In the rows, zero is written as 128.
Each row is followed by its class number.
[118 108 119  61 113 121 136 110 149  95 141 118 146 135 118 144 110 147
 139  88 133 135 139 124 147 123 130 169 129 120 130 128 150 131 134 148]  12
[112 125 159 111  94  87  99 121 118 160 131 147 138 124 160 195 106 171
 208 167 148 133 161 139 141  97 148 144 165  84 164  82 175 194  77 123]  0
[132 121  75  51 134 115 143 122 131 121 121 120 149 127 117 145  83 128
 135  81 100 140  90 117 113 152 103 113 103 148 154 112 110  80 139 151]  3
[113 140 157 193 100 108  84 145 117 162 119 123  98 105 158 130 144 165
 173 192 157 121 164 133 116  84 156 131 171 105 150 130 156 159  98  91]  11
[124  80 131  76 170 123 144 121 153 123 129 140 151 129 131 141 123 122
 130  93 117 145 113 112 177 119 136 111 108 164 120 140 143 143 114 147]  10
[127 126  85  82 130 143 155 120 139 125 132 112 142 141 110 119 102 101
 107  88 121 137 107 131 103 164  85 132 128 149 134 123 109  97 147 165]  12
[139 185 102 193  75 130  96 127 102 142 109 120  82 119 136 109 114 142
 122 153 132 107 126 142  73 133 121 140 135 100 151 128 107  91 138 102]  3
[ 88 152 163 179  98 131 171 108 137 120 138 139 116 153 151 158 141 145
  81 170 143 103 162 148 165  97 167 120 196  93 101 121 149 151 122  68]  3
[ 80 105 170 143 170 130 157 136 149 153 147 130 140 121 148 157 141 155
 137 148 143 124 129 127 166  86 150  98 162 163 111 146 161 145 102 104]  4
[115 115 122  69 123 107 147 115 146 108 143 143 159 151 127 171  97 131
 131 113 110 132 126 132 169 135 131 128 150 110 154  94 141 146 118 134]  11
[120  97 110  80 164 137 191 110 151  91 142 116 158 132 112 131 131 109
  85  84 121 133 101 116 158 138 117 134 113 172  92 142 119 108 155 151]  7
[137  98 142 103 161 129 112 133 111 129 138 119 134 122 130 123 142 132
 151 120 137 135 117 116 127 125 125 136  94 149 102 157 126 153 127 146]  1
[124 138 107  89 126 145 161 122 139 145 136 109 145  98 137 128 121 116
 109 119 145 136 128 138 109 147  93 123 163 144 114 122 143 112 136 141]  2
[118 134 122 115 129 121 135 128 135 114 127 128 131 135 126 148 107 139
 119 123 111 127 123 132 129 131 134 126 128 127 150 121 119 114 128 123]  9
[ 74 169 124 155 116 144 203 106 135 116 151 127 134 173 133 185  98 133
  77 151 116  94 108 156 147 142 134 105 189 122 125 103 114 101 141  97]  3
[170 102 108  90 162 137 115 131 132 120 112 118 129 120 107  89 145  99
 115  78 106 149 119 110 103 162  97 124  65 161 122 151  98 118 145 171]  9
[139 125 113  97 104 130 137 132 143 126 123 117 133 128 122 112 131 107
 101 113 126 140 132 131 124 144 106 122 140 125 140 122 131 116 129 140]  5
[176 112 130 118 107 107 102 135 144 135  99 170 119 145 134 112 142  93
 114 124 104 144 149 131 165 136 128 102 104  94 150  95 137 172  95 142]  0
[123 163 156 252 107 151 102 149 111 152 113 122  60 113 139  89 172 139
  84 195 147 104 151 146 109 115 146 122 139 111 105 150 118 125 130  76]  4
[138 111 115 153 159 124 126 141 153 133 103 114 118 113 124  97 121 119
 109 111  99 139 100 112 138 131 120 101  98 177 127 153 108  88 131 139]  0
[154 130  94  76 100  93  73 149 101 155 106 145 131 123 142 150  92 138
 193 135 124 141 120 132  86 129 120 123 106  87 196  85 142 141  93 139]  1
[168 155 103 183  82 161 133 131 132  92 110 117  78 146 120  67 169  85
  23 132 119 108 148 139 115 162 104 165 112  89 109 138  89 110 159 120]  7
[111 142 127 108  77  93  91 131 109 181 137 124 132  94 164 172 101 169
 211 168 169 139 161 141  96  98 133 148 189  83 176  87 179 166  91 115]  11
[119 127 130 160 128 134 140 144 137 131 118 128 115 130 139 122 133 111
  98 151 131 122 119 135 129 122 136 107 139 136 118 135 129 127 124 112]  1
[138 133  89  54  86 105 118 115 126 126 116 125 136 129 123 148  99 126
 142 109 126 132 136 142 113 139 122 137 137  88 171  76 140 130 124 142]  10
[100 153  98 150 152 157 178 132 142 125 141  93 122 140 110 133 110 111
  57 122 105 113  89 146 123 160 116 107 141 169 110 131  92  68 164 115]  4
[147 114 155 174 148 141 115 138 124 159 123 145 109 116 146 112 165 113
 118 139 142 131 146 121 136 125 122 103 114 148 102 155 129 161 118 128]  8
[185 142  94 151 132 134  82 145 113 128 100 130  93 120 110  64 146  98
  99 101 102 139 117 122 108 166 109 129  51 148 128 157  81 108 153 152]  12
[149 114 128 122 160 174 164 120 152 142 152 118 132 116 140  97 161  85
  81  88 152 134 127 127 116 151  72 111 128 178  52 172 120 145 163 162]  3
[193 138  87 134 121 127  68 137 109 154 103 127  94 119 118  68 130 107
 115  91 105 152 124 120  76 172  94 140  52 130 139 144  90 116 144 163]  12
[ 74 128 170 180 151 133 170 125 144 144 134 128 133 120 145 161 131 150
 121 160 146 119 135 129 140  98 153 100 179 158 113 146 150 127 118  95]  9
[130 137 152 193 110 122 108 122 136 145 109 142  99 130 154 129 146 124
 122 169 139 116 150 138 148 106 155 114 148 113 131 129 150 147 107  99]  6
[137 126 103 106 125 150 158 120 148 122 129  92 128 122 120 104 125  97
  77  94 128 142 127 126  85 165  88 134 129 146 109 139 115 102 158 155]  9
[202  97 120 142 129 138  46 136 114 136  99 112  88  88 113  29 176 117
 134 106 135 157 149  96  86 141 103 161  57 125 106 179 117 134 144 157]  11
[111 149  75 100 144 172 198 118 159  68 142  78 150 158  94 119 115  98
  43  87 111 118  78 140 118 177  91 124 138 177 109 151  84  56 197 135]  5
[ 99 133 157 203 109 120 139 122 147  91 107 145 103 150 124 127 138 141
  77 160 114 107 143 132 188  90 190 123 149 110 129 137 130 106 118  67]  8
[ 97 102 129  63 120  99 169 112 161 108 127 154 162 160 128 170  94 128
 109 105 100 144 131 128 195 118 153 116 147 121 156  95 151 132 104 123]  12
[148 144 104 103  99 124 111 125 133 126 108 141 117 144 126 134 114 113
 106 120 112 123 136 152 128 145 120 121 127  91 163  86 114 131 127 132]  10
[127 126 130 140  98 124 112 125 127 134 120 121 107 125 130 111 130 143
 118 134 138 131 154 131 115 124 128 149 132 104 132 128 135 128 129 127]  12
[157 114 108 131 129 132  97 132 130 154 109 119 109 115 135  99 133 104
 130 125 132 140 125 125 101 143 102 119 106 133 132 134 122 118 127 155]  6
[102 128 110  90 106 103 160 102 156 103 128 128 147 160 131 176  84 121
 108 122 103 119 117 141 175 130 149 125 160 108 160  88 143 105 115 123]  6
[175  95 154 125 135 117  99 129 126  76 113 135 106 144 118  96 171 126
  96 111 104 137 154 109 171 125 149 168  59 104 101 143 109 160 130 132]  7
[171 163  84  85  96 145  98 114 102 115 130  91 118 120 109  94 118 125
 111 102 124 131 126 138  67 181  83 179 106 102 130 129  98  95 160 160]  2
[152 102 119  80 149 138 113 136 131 155 138 107 128  96 128 103 137 116
 138  94 139 149 128 118  98 145  83 135 104 150 112 139 131 139 131 165]  4
[144 148 107 138 102 131  88 129 102 162 121 110 106 105 138 110 117 152
 172 133 145 122 130 123  50 131  92 146 129 113 153 138 123 107 131 141]  3
[198  99 130 129 132 123  70 140 121 109  99 140  96 125 120  70 171  96
 105  99 109 140 151 112 139 145 115 136  49 121 120 148  95 157 134 150]  8
[ 90 132 159 150  88  93 137 108 121  96 129 144 128 145 146 185 106 181
 146 173 138 109 153 136 173  74 184 173 173  75 151  97 165 142  97  72]  7
[156 151 121 140  83 107  78 135  92 121 116 148 101 145 135 129 117 129
 129 158 120 117 132 143 115 136 142 147 106  70 159 106 114 153 115 115]  1
[140 135 102 161 114 135 110 133 117 126 105 111 104 109 122  95 130 126
 110 130 138 126 128 124  95 127 124 135 117 138 122 150 112  88 147 111]  8
[135 135  97 157 119 154 125 129 131 136 121  83 108  97 124  87 140 123
 112 115 156 124 129 122  66 135  97 144 133 155 104 166 121  87 162 133]  8
[132 124 119  96 138 159 152 126 135 142 154  94 143 122 125 129 141 112
 115 114 151 134 130 141 103 154  84 131 150 151  98 137 128 137 151 161]  5
[176 113 115 130 138 113  92 132 130 150 105 160 116 131 143 118 136  87
 121 122 109 139 125 130 145 148 120  98  84 127 141 118 123 153 112 151]  6
[139 158 105 167 110 148 110 138 103 124 118 104  93 122 120 101 117 124
  94 148 132 114 110 142  76 148 115 141 117 119 116 140  92  93 156 117]  1
[118 106 101  62 185 142 182 128 152 124 138 120 171 132 123 142 110 107
 108  88 108 149  87 116 149 154 105  95 125 186 117 138 130 101 126 153]  2
[144 128 105 117 111 128 108 132 122 116 120 107 117 134 113 112 120 133
 119 119 110 126 118 133 116 145 112 143 111 124 150 129 107  94 135 137]  5
[132 149  97 154 101 151 106 117 115 158 129  63 100  85 131  91 122 129
 137 141 174 122 129 132  37 140  87 164 152 134 110 155 125  83 165 148]  6
[158 110 139 150 132 135  69 146 117 176 115 112 101  79 150  97 155 144
 179 135 167 147 158 115  62 111 105 141 108 139 127 159 148 151 118 143]  9
[140 134 115 181 138 159 112 154 131 173 115  89  88  80 130  64 152 115
 101 135 146 130 122 125  67 135  90 113 123 168 107 167 115  88 148 131]  4
[144 115 106 138 160 149 120 141 132 128 117 108 106 116 110  87 138 119
  88 113 112 130 106 124 116 140 115 118  89 165 108 156  98  92 150 128]  4
[137 118 125 130 135 125 104 132 118 142 119 125 117 116 127 107 134 135
 148 123 133 137 132 120 112 128 119 136 105 143 133 147 123 130 129 144]  12
[127  93 106 100 170 138 128 119 139 127 122  97 138 111 116 111 120 123
 138 104 133 144  97 107 115 130 117 125 102 181 109 165 123  88 149 153]  6
[141 100 115 112 128 119 114 137 140 160 106 140 127 103 137 114 128 115
 146 111 137 144 136 117 113 119 104 105 123 136 148 122 141 128 106 145]  8
[119 110 115  95 177 140 164 127 145 142 133 130 149 131 122 141 125 104
 108 101 119 137 101 129 149 144 118  83 120 175 112 131 118 125 137 150]  10
[114 120 136 109 117 105 124 134 124 143 124 150 140 119 147 153 121 137
 149 145 146 129 128 134 135 102 145 108 143 118 143 116 154 153 106 114]  1
[158 116 134 202 152 142  69 148 117 143  94 110  75  95 122  61 163 130
 129 141 134 126 129 116 104 114 131 127  82 156 114 178 106 110 142 126]  10
[126  98  94  78 126 115 101 132 137 145 118 110 136  97 126 118  93 154
 184  97 141 152 117 110  92 110 107 149 115 151 161 139 150  96 123 156]  12
[128 139 110 115 119 115 127 129 120 153 125 153 130 136 139 146 102 119
 131 124 123 133 119 139 122 146 108 111 127 133 158 107 115 141 112 144]  12
[167 127 146 161  90 111  96 139 119 145 101 164  96 129 133  99 168  99
  94 151 120 140 159 135 157 132 146 107 109  96 138 113 130 170 103 111]  5
[160 121  70  58 114 122 129 129 143  92 111 118 139 147 101 120 106 101
  89  79  85 143 103 132 142 165 112 126  90 134 159 110 103  86 143 146]  5
[157 152  91 119 119 159 147 135 136 136 137 112 115 135 125 112 127  80
  62 107 120 125 125 150  95 186  76 124 129 121 106 112 110 123 151 151]  4
[122 119 143  85 132 137 135 112 129 142 160 118 143 125 140 154 130 132
 152 117 160 124 146 140 124 132 103 145 155 118 113 117 149 175 130 157]  10
[145 125 117 135 136 148 130 129 134 121 133 103 118 108 118  87 152 110
  90 116 143 138 135 124 119 142 113 131 125 141  87 155 116 127 164 131]  11
[164 117 110  96  90 136 141 128 153 105 116 132 118 156 112  97 141  77
  53 105 100 139 137 137 151 166 107 120 118 106 135 105 117 128 132 145]  5
[136 157 107 162 128 137 102 150 116 191 106 113 113  84 148 104 126 129
 152 159 147 135 119 137  64 126 101 100 149 158 152 140 131  94 116 128]  2
[128 121  66  89 140 146 147 116 148 128 122  80 138 114 115 111  90 103
 109  96 127 130  91 130  80 158  78 130 135 166 126 136 108  54 167 166]  6
[186  85 131 103 188 102  67 150 118 122 114 142 123 120 122 106 138 120
 163  99  84 150 115 100 162 138 126 116  41 162 143 146  98 164 121 155]  11
[151 116 104 113  99 120 121 137 159 138  87 147 110 121 130 100 120  87
  92 116 113 140 134 132 133 132 117  95 127 119 160 101 132 118 114 134]  10
[108 154 153 176 111 124 144 117 129 123 132 134 122 148 138 151 121 138
 108 166 127 109 135 148 154 122 145 121 166 112 125 118 128 137 125 101]  0
[137 103 116 101 154 120 108 146 126 128 122 135 137 124 130 126 110 130
 148 117 119 133  98 119 122 122 121 117  96 148 142 144 124 118 123 142]  1
[111 124 168 209 152 129 106 149 114 161 117 124  97 106 150 108 158 151
 143 167 146 126 142 119 130  97 143 114 126 165 114 175 125 139 114 106]  12
[119 142  97 128 126 159 162 129 140 138 144  93 129 110 122 120 128 114
  89 122 149 127 114 141  97 147  98 126 158 161  99 144 121 101 164 132]  5
[121 176 119 173  94 141 152 126 140 104 123 128 107 143 131 124 125 114
  51 152 115 105 131 155 149 145 136 126 164 104 132 118 116 103 134  97]  2
[118 104 157 147 153 109 168 117 142  92 123 163 132 163 135 156 134 124
  80 135  92 122 123 127 219 113 168 116 113 134 114 116 122 147 109 102]  7
[157 105 120 128 173 150 118 130 119 114 123 108 119 111 108  87 163 113
 109 103 126 138 121 109 125 142 121 132  73 174  80 176  97 120 165 143]  8
